[[114 130 141 127 134 117 139 106 122 130 137 124 133 123]
 [112 129 139 129 137 120 136 106 122 130 137 123 131 123]
 [111 129 140 129 137 120 136 105 122 130 137 122 131 123]
 [120 131 141 127 127 117 144 112 124 130 136 128 135 123]
 [117 130 141 127 132 113 144 107 122 130 137 125 137 123]]
->
[[123 114 130 141 127 134 117 139 106 122 130 137 124 133]
 [123 112 129 139 129 137 120 136 106 122 130 137 123 131]
 [123 111 129 140 129 137 120 136 105 122 130 137 122 131]
 [123 120 131 141 127 127 117 144 112 124 130 136 128 135]
 [123 117 130 141 127 132 113 144 107 122 130 137 125 137]]

[[140 118 123 119 143 157]
 [152 134 103 144 132 137]
 [145 117 115 108 108 119]
 [149 137 147 121 107 143]
 [145 110 120 128 143 155]
 [138 143 138 113 121 155]
 [155 121 130 107 114 116]
 [150 135 147 121 107 139]
 [152 133 145 119 107 135]]
->
[[157 140 118 123 119 143]
 [137 152 134 103 144 132]
 [119 145 117 115 108 108]
 [143 149 137 147 121 107]
 [155 145 110 120 128 143]
 [155 138 143 138 113 121]
 [116 155 121 130 107 114]
 [139 150 135 147 121 107]
 [135 152 133 145 119 107]]

[[123 129 140 130 120 146 130]
 [122 129 140 129 120 148 130]
 [122 129 140 129 120 147 130]
 [122 128 140 129 120 149 130]
 [122 128 141 129 120 150 130]
 [122 129 140 129 120 147 130]
 [122 129 140 129 120 148 130]]
->
[[130 123 129 140 130 120 146]
 [130 122 129 140 129 120 148]
 [130 122 129 140 129 120 147]
 [130 122 128 140 129 120 149]
 [130 122 128 141 129 120 150]
 [130 122 129 140 129 120 147]
 [130 122 129 140 129 120 148]]

[[112 111 140 111 110]
 [151 145 108 148 156]
 [115 114 132 116 114]
 [121 139 138 120 117]
 [112 110 139 108 109]
 [155 144 110 156 151]
 [147 129 113 148 149]
 [145 138 119 136 145]
 [133 146 126 124 133]]
->
[[110 112 111 140 111]
 [156 151 145 108 148]
 [114 115 114 132 116]
 [117 121 139 138 120]
 [109 112 110 139 108]
 [151 155 144 110 156]
 [149 147 129 113 148]
 [145 145 138 119 136]
 [133 133 146 126 124]]

[[141 133]
 [130 141]
 [114 146]
 [141 125]
 [147 116]
 [101 138]]
->
[[133 141]
 [141 130]
 [146 114]
 [125 141]
 [116 147]
 [138 101]]

[[137 121 127 125 124 129 129 128 106 127 130 132 131 123]
 [125 142 126 127 126 127 128 129 130 120 128 127 128 129]
 [126 126 126 132 129 126 125 119 121 138 127 126 130 129]
 [125 132 126 121 134 128 124 136 135 116 130 126 122 125]
 [128 127 126 135 130 128 125 125 144 134 127 127 131 132]]
->
[[123 137 121 127 125 124 129 129 128 106 127 130 132 131]
 [129 125 142 126 127 126 127 128 129 130 120 128 127 128]
 [129 126 126 126 132 129 126 125 119 121 138 127 126 130]
 [125 125 132 126 121 134 128 124 136 135 116 130 126 122]
 [132 128 127 126 135 130 128 125 125 144 134 127 127 131]]

[[128 130 129 129]
 [128 144 119 118]
 [128 134 127 126]
 [128 116 133 134]
 [128 110 134 135]
 [128 142 120 119]
 [128 157 116 114]
 [128 133 127 127]
 [128 155 116 115]]
->
[[129 128 130 129]
 [118 128 144 119]
 [126 128 134 127]
 [134 128 116 133]
 [135 128 110 134]
 [119 128 142 120]
 [114 128 157 116]
 [127 128 133 127]
 [115 128 155 116]]
---
[[122 131 133 124 128 131 125]
 [113 126 146 119 128 139 132]
 [138 127 104 147 106 142 114]
 [140 115 129 132 112 124 133]
 [135 125 127 134 119 133 127]
 [127 115 122 123 138 121 141]
 [135 124 102 129 120 142 122]
 [139 129 111 138 107 140 113]
 [132 129  99 135 122 141 119]
 [124 138 127 134 123 130 115]
 [120 134 126 124 146 120 132]
 [121 130 109 121 149 126 130]]
->
[[121 130 109 121 149 126 130]
 [122 131 133 124 128 131 125]
 [113 126 146 119 128 139 132]
 [138 127 104 147 106 142 114]
 [140 115 129 132 112 124 133]
 [135 125 127 134 119 133 127]
 [127 115 122 123 138 121 141]
 [135 124 102 129 120 142 122]
 [139 129 111 138 107 140 113]
 [132 129  99 135 122 141 119]
 [124 138 127 134 123 130 115]
 [120 134 126 124 146 120 132]]

[[123 120 128 127 129 129 131]
 [121 128 128 132 126 123 131]
 [128 131 127 124 132 119 129]
 [123 120 128 127 105 130 131]
 [131 124 125 121 126 127 130]
 [123 120 128 127 141 129 132]
 [131 124 124 120 121 127 131]
 [129 132 127 125 127 120 129]]
->
[[129 132 127 125 127 120 129]
 [123 120 128 127 129 129 131]
 [121 128 128 132 126 123 131]
 [128 131 127 124 132 119 129]
 [123 120 128 127 105 130 131]
 [131 124 125 121 126 127 130]
 [123 120 128 127 141 129 132]
 [131 124 124 120 121 127 131]]

[[127 128 128 128]
 [129 127 128 129]
 [157 127 126 148]]
->
[[157 127 126 148]
 [127 128 128 128]
 [129 127 128 129]]

[[139 140 120 121]
 [133 135 152 133]
 [133 135 148 132]
 [127 131 143 118]
 [126 123 128 126]
 [125 121 125 125]
 [126 122 125 125]
 [132 134 150 131]
 [137 139 136 128]
 [141 141 118 122]]
->
[[141 141 118 122]
 [139 140 120 121]
 [133 135 152 133]
 [133 135 148 132]
 [127 131 143 118]
 [126 123 128 126]
 [125 121 125 125]
 [126 122 125 125]
 [132 134 150 131]
 [137 139 136 128]]

[[135 142 100 121]
 [117 121 144 149]
 [131 140 100 117]]
->
[[131 140 100 117]
 [135 142 100 121]
 [117 121 144 149]]

[[105 135 117 135 150 124 151 143 105]
 [141 107 145 122 130 138 136 107 124]
 [113 147 106 145 123 108 150 128 135]]
->
[[113 147 106 145 123 108 150 128 135]
 [105 135 117 135 150 124 151 143 105]
 [141 107 145 122 130 138 136 107 124]]
---
[[112 101 130 128]
 [113 145 128 125]
 [113 103 133 116]
 [113 111 130 125]
 [112 114 131 117]
 [113 101 127 134]
 [112 135 141 133]
 [112 137 129 130]
 [112 135 108 135]]
->
[[128 130 101 112]
 [125 128 145 113]
 [116 133 103 113]
 [125 130 111 113]
 [117 131 114 112]
 [134 127 101 113]
 [133 141 135 112]
 [130 129 137 112]
 [135 108 135 112]]

[[117 123 122 129 136 119 135 124 138 112 135 125]
 [128 137 121 130 141 113 142 108 121 120 122 150]
 [121 117 130 124 109 153 135 115 113 139 133 125]
 [112 139 141 138 144 146 142 109 125 103 134 114]]
->
[[125 135 112 138 124 135 119 136 129 122 123 117]
 [150 122 120 121 108 142 113 141 130 121 137 128]
 [125 133 139 113 115 135 153 109 124 130 117 121]
 [114 134 103 125 109 142 146 144 138 141 139 112]]

[[141 105 143 122 117 114 110 154 111]
 [118 139 116 134 140 146 139 111 142]]
->
[[111 154 110 114 117 122 143 105 141]
 [142 111 139 146 140 134 116 139 118]]

[[118 139 134 109 121 118 127 117 113 125 105 122 116]
 [127 131 130 125 127 126 127 127 126 128 124 127 126]
 [119 139 133 108 122 118 128 117 113 125 105 122 116]
 [119 139 134 109 121 118 127 117 113 125 105 122 115]
 [126 130 129 125 127 126 128 126 126 128 124 127 125]]
->
[[116 122 105 125 113 117 127 118 121 109 134 139 118]
 [126 127 124 128 126 127 127 126 127 125 130 131 127]
 [116 122 105 125 113 117 128 118 122 108 133 139 119]
 [115 122 105 125 113 117 127 118 121 109 134 139 119]
 [125 127 124 128 126 126 128 126 127 125 129 130 126]]

[[129 142 134 153 129 127]
 [134 138 133 156 130 132]
 [127 117 123 115 129 132]]
->
[[127 129 153 134 142 129]
 [132 130 156 133 138 134]
 [132 129 115 123 117 127]]

[[126 141 137 127 138 128 131 158 128 133 132 144 130 126 127]
 [123 144 137 128 130 126 131 138 129 130 133 130 116 127 127]]
->
[[127 126 130 144 132 133 128 158 131 128 138 127 137 141 126]
 [127 127 116 130 133 130 129 138 131 126 130 128 137 144 123]]
